Here is a tiny trained network, its code and every weight. The questions are about switching its units off for an input and a class, where a switched-off unit gives its printed mean instead of its output.

import numpy as np


def w(rows, s, z=0):
    codes = np.array(rows[::2]) - 128.0
    scale = np.full(codes.shape[1], s)
    scale[-1] = z or s
    return codes * scale


def norm(h):
    return h / np.sqrt((h * h).mean(-1, keepdims=True) + 1e-5)


def f(y):
    return np.maximum(y, 0)


def log_softmax(a):
    a = a - a.max(-1, keepdims=True)
    return a - np.log(np.exp(a).sum(-1, keepdims=True))


def net(x, mask):
    res = np.array(x, float).reshape(1, 4) / 4 @ E
    u = 0
    for l in range(3):
        y = f(norm(res) @ A[l][:, :-1].T + A[l][:, -1])
        res = res + np.where(mask[u : u + 12], y, B[l][:, -1]) @ B[l][:, :-1]
        u += 12
    return log_softmax(norm(res)[-1] @ U[:, :-1].T + U[:, -1])


A, B = {}, {}
E = w([
[74,230,190,54,181],'x0',
[139,46,255,178,107],'x1',
[229,66,100,29,200],'x2',
[126,128,129,127,127],'x3',
],0.008)
A[0] = w([
[84,160,120,175,72,244],'L0N1',
[159,98,6,162,73,99],'L0N2',
[154,47,104,184,78,97],'L0N3',
[95,126,157,192,91,48],'L0N4',
[112,122,83,159,114,33],'L0N5',
[91,96,111,159,125,40],'L0N6',
[105,120,118,203,84,66],'L0N7',
[130,49,101,135,73,91],'L0N8',
[173,69,56,167,92,80],'L0N9',
[132,101,55,164,127,22],'L0N10',
[113,118,55,214,62,100],'L0N11',
[77,192,32,183,76,4],'L0N12',
],0.015,0.004)
B[0] = w([
[90,214,93,180,136,244],'L0N1',
[95,75,51,88,7,254],'L0N2',
[217,179,155,128,215,245],'L0N3',
[173,103,209,144,78,196],'L0N4',
[136,103,70,119,113,159],'L0N5',
[173,115,109,130,98,152],'L0N6',
[217,109,140,161,63,204],'L0N7',
[153,150,154,156,204,210],'L0N8',
[17,122,158,181,229,236],'L0N9',
[95,92,102,100,58,180],'L0N10',
[232,106,118,69,57,244],'L0N11',
[111,155,16,88,152,229],'L0N12',
],0.023,0.0088)
A[1] = w([
[101,80,186,114,127,46],'L1N1',
[103,105,154,164,143,81],'L1N2',
[67,153,224,236,66,22],'L1N3',
[96,147,13,101,177,61],'L1N4',
[138,42,253,85,87,93],'L1N5',
[62,15,171,97,101,90],'L1N6',
[58,198,109,219,110,83],'L1N7',
[95,155,181,162,104,104],'L1N8',
[123,146,151,123,122,84],'L1N9',
[70,21,154,112,105,2],'L1N10',
[82,168,208,218,103,55],'L1N11',
[53,146,59,209,143,94],'L1N12',
],0.016,0.0038)
B[1] = w([
[109,183,103,151,166,140],'L1N1',
[153,109,107,109,168,140],'L1N2',
[230,34,62,76,66,173],'L1N3',
[140,160,241,106,60,247],'L1N4',
[24,250,113,132,161,174],'L1N5',
[43,89,210,159,111,157],'L1N6',
[9,182,85,185,183,179],'L1N7',
[135,116,72,144,85,153],'L1N8',
[126,118,99,154,111,136],'L1N9',
[84,39,208,142,116,149],'L1N10',
[170,65,41,96,83,172],'L1N11',
[16,131,161,165,106,187],'L1N12',
],0.021,0.011)
A[2] = w([
[163,175,212,46,71,109],'L2N1',
[154,2,166,106,79,122],'L2N2',
[84,185,116,103,158,147],'L2N3',
[163,156,49,65,129,168],'L2N4',
[86,145,105,82,141,203],'L2N5',
[159,193,152,204,98,199],'L2N6',
[139,78,111,134,172,2],'L2N7',
[104,122,107,72,101,45],'L2N8',
[114,101,150,174,227,14],'L2N9',
[42,146,125,130,141,199],'L2N10',
[127,101,174,144,157,68],'L2N11',
[124,130,115,120,242,135],'L2N12',
],0.022,0.0017)
B[2] = w([
[192,75,85,182,171,255],'L2N1',
[66,252,184,134,174,220],'L2N2',
[110,108,205,136,117,223],'L2N3',
[23,70,76,94,149,225],'L2N4',
[143,125,188,189,110,202],'L2N5',
[105,75,219,105,210,233],'L2N6',
[133,116,85,139,117,150],'L2N7',
[180,112,132,155,187,194],'L2N8',
[125,98,29,124,46,201],'L2N9',
[156,208,172,39,139,250],'L2N10',
[146,157,94,88,71,168],'L2N11',
[47,134,55,120,76,209],'L2N12',
],0.023,0.0099)
U = w([
[99,107,3,97,86,254],'0',
[48,202,210,105,131,149],'1',
[218,103,167,163,184,9],'2',
],0.016,0.00065)

Each question gives the input, the list of numbers given to net, and the class t.
The units are the neurons (one row each of A and B). Each row of codes is followed by its name. A weight is (code - 128) times the scale printed after its matrix; where a second scale follows, it is the last column's (A, B and U).
mask holds one flag per neuron, layer by layer. A switched-off neuron (its flag False) gives its mean, the last column of its row in B, instead of its output. The means were averaged over made-up inputs and are rounded, as every weight is.
A unit's drop is (log p(t) with every unit on - log p(t) with that unit switched off) / (log p(t) with every unit on - log p(t) with every unit switched off).
The circuit of an input: a set's keep is (log p(t) with only the set's units on - log p(t) with every unit switched off) / (log p(t) with every unit on - log p(t) with every unit switched off). Starting from the 12 units with the biggest drops (on a tie, the unit counted first), units are removed one at a time, each time the one whose removal leaves the highest keep (on an exact tie, the one counted first), for as long as the keep stays at least 0.8.
units of the circuit, in order: the units of the circuit, biggest drop first
top k neurons: the k neurons with the biggest drops, biggest first
k most important neurons of layer l: the k neurons of layer l with the biggest drops, biggest first
drop when u is switched off: that unit's drop, to one decimal
input [-8,-6,1,5], class 1: top 4 neurons	(L0N9; L0N2; L2N2; L0N10)
input [-5,0,7,5], class 1: units of the circuit, in order	(L0N9)
input [0,-3,-6,-2], class 0: top 3 neurons	(L0N11; L0N9; L0N7)
input [-8,1,-3,-1], class 2: 3 most important neurons of layer 0	(L0N3; L0N7; L0N8)
input [-1,-8,2,0], class 1: top 2 neurons	(L0N3; L0N11)
input [4,-3,8,4], class 2: 3 most important neurons of layer 0	(L0N4; L0N3; L0N11)
input [-4,-5,2,-7], class 1: top 2 neurons	(L0N9; L2N2)
input [3,-8,6,7], class 2: top 2 neurons	(L2N1; L0N1)
input [-5,-1,-8,2], class 0: top 2 neurons	(L0N12; L0N11)
input [0,-4,5,2], class 1: top 2 neurons	(L0N3; L0N12)
input [-1,-2,-8,1], class 0: top 2 neurons	(L0N11; L0N12)
input [1,-3,6,-6], class 2: 3 most important neurons of layer 0	(L0N9; L0N4; L0N1)
input [2,-3,6,7], class 2: drop when L2N1 is switched off	0.2
input [-1,-6,-6,2], class 0: units of the circuit, in order	(L0N11)
input [8,3,-6,-2], class 0: drop when L1N3 is switched off	0.2
input [-7,6,-3,8], class 2: drop when L2N6 is switched off	0.0
input [2,5,-8,1], class 0: drop when L1N3 is switched off	0.1
input [6,2,-8,-5], class 0: 2 most important neurons of layer 1	(L1N3; L1N11)
